Below is a small trained network, with its code and all its weights. Each question gives an input and a class and asks what happens when units are switched off, that is, made to give their printed mean instead of their output.

import numpy as np


def w(rows, s, z=0):
    codes = np.array(rows[::2]) - 128.0
    scale = np.full(codes.shape[1], s)
    scale[-1] = z or s
    return codes * scale


def f(y):
    return np.maximum(y, 0)


def log_softmax(a):
    a = a - a.max(-1, keepdims=True)
    return a - np.log(np.exp(a).sum(-1, keepdims=True))


def net(x, mask):
    res = np.array(x, float).reshape(1, 6) / 4 @ E
    y = f(res @ A[0][:, :-1].T + A[0][:, -1])
    res = res + np.where(mask, y, B[0][:, -1]) @ B[0][:, :-1]
    return log_softmax(res[-1] @ U[:, :-1].T + U[:, -1])


A, B = {}, {}
E = w([
[61,69,187,197,163,14,231],'x0',
[105,24,21,161,175,208,143],'x1',
[102,128,141,3,34,97,220],'x2',
[135,126,136,107,151,139,106],'x3',
[19,66,93,116,124,134,28],'x4',
[174,120,26,164,25,50,49],'x5',
],0.0051)
A[0] = w([
[72,16,62,94,65,151,100,179],'N1',
[94,137,207,211,227,217,86,215],'N2',
[145,145,213,96,71,26,179,117],'N3',
[197,145,59,50,55,110,166,135],'N4',
[224,179,88,115,122,191,71,204],'N5',
[172,175,181,64,35,39,183,174],'N6',
[96,35,103,204,164,126,162,183],'N7',
[60,118,162,41,135,192,194,142],'N8',
[198,192,173,178,89,64,98,144],'N9',
[108,133,222,55,147,152,177,201],'N10',
[195,168,46,74,92,206,60,193],'N11',
[61,71,119,57,148,160,196,156],'N12',
[146,81,65,199,87,40,86,163],'N13',
[117,145,218,144,130,42,168,242],'N14',
[112,100,161,206,254,203,108,198],'N15',
[91,178,248,112,120,82,177,255],'N16',
[74,104,235,29,133,180,193,154],'N17',
[118,37,48,112,107,132,177,173],'N18',
[99,50,28,162,130,145,175,175],'N19',
[142,191,195,175,162,61,123,242],'N20',
],0.0056,0.0032)
B[0] = w([
[59,32,46,124,193,124,77,221],'N1',
[240,33,33,72,127,213,219,237],'N2',
[131,224,216,224,39,38,236,213],'N3',
[229,168,52,170,38,203,192,199],'N4',
[160,201,131,14,48,218,68,234],'N5',
[204,238,164,223,27,72,242,233],'N6',
[224,45,53,176,176,66,224,210],'N7',
[15,140,232,17,232,178,147,198],'N8',
[91,171,230,65,224,144,207,206],'N9',
[60,99,208,86,231,92,188,217],'N10',
[180,184,39,76,11,220,59,247],'N11',
[59,54,162,70,233,137,156,195],'N12',
[47,52,170,91,216,107,76,221],'N13',
[113,122,147,187,208,19,246,242],'N14',
[245,116,31,138,46,228,197,233],'N15',
[85,110,176,168,213,5,219,253],'N16',
[14,97,243,50,253,93,173,218],'N17',
[130,19,58,128,200,129,157,201],'N18',
[194,16,33,187,152,97,142,213],'N19',
[133,70,133,133,218,79,249,233],'N20',
],0.0047,0.0055)
U = w([
[49,78,188,30,253,163,141,241],'0',
[187,36,44,221,163,79,184,185],'1',
[42,229,243,183,159,25,193,20],'2',
[222,230,89,91,30,230,165,212],'3',
[41,134,66,87,44,145,29,4],'4',
],0.0054,0.0025)

Each question gives the input, the list of numbers given to net, and the class t.
The units are the neurons (one row each of A and B). Each row of codes is followed by its name. A weight is (code - 128) times the scale printed after its matrix; where a second scale follows, it is the last column's (A, B and U).
mask holds one flag per neuron, in row order. A switched-off neuron (its flag False) gives its mean, the last column of its row in B, instead of its output. The means were averaged over made-up inputs and are rounded, as every weight is.
A unit's drop is (log p(t) with every unit on - log p(t) with that unit switched off) / (log p(t) with every unit on - log p(t) with every unit switched off).
The circuit of an input: a set's keep is (log p(t) with only the set's units on - log p(t) with every unit switched off) / (log p(t) with every unit on - log p(t) with every unit switched off). Starting from the 12 units with the biggest drops (on a tie, the unit counted first), units are removed one at a time, each time the one whose removal leaves the highest keep (on an exact tie, the one counted first), for as long as the keep stays at least 0.8.
circuit, biggest first: the units of the circuit, biggest drop first
unit that matters most: the unit with the biggest drop
k most important neurons: the k neurons with the biggest drops, biggest first
drop of u: that unit's drop, to one decimal
input [6,0,-3,4,-8,6], class 2: circuit, biggest first => N2; N9; N15
input [-1,5,5,-2,-4,3], class 3: circuit, biggest first => N16; N4
input [-7,5,8,-6,7,5], class 4: unit that matters most => N1
input [-5,1,3,5,2,0], class 3: 2 most important neurons => N11; N13
input [7,3,8,-7,-6,-6], class 2: 2 most important neurons => N3; N6
input [0,-5,-4,-8,2,4], class 2: 2 most important neurons => N2; N15
input [3,-3,-7,-1,0,-8], class 1: 2 most important neurons => N15; N2
input [0,1,4,4,-3,7], class 3: 2 most important neurons => N4; N16
input [-7,-8,7,-7,6,-2], class 2: drop of N6 => 0.2
input [-1,2,-6,-2,-4,-5], class 3: drop of N11 => -0.2
input [-1,-4,-1,-1,4,2], class 4: drop of N6 => 0.1
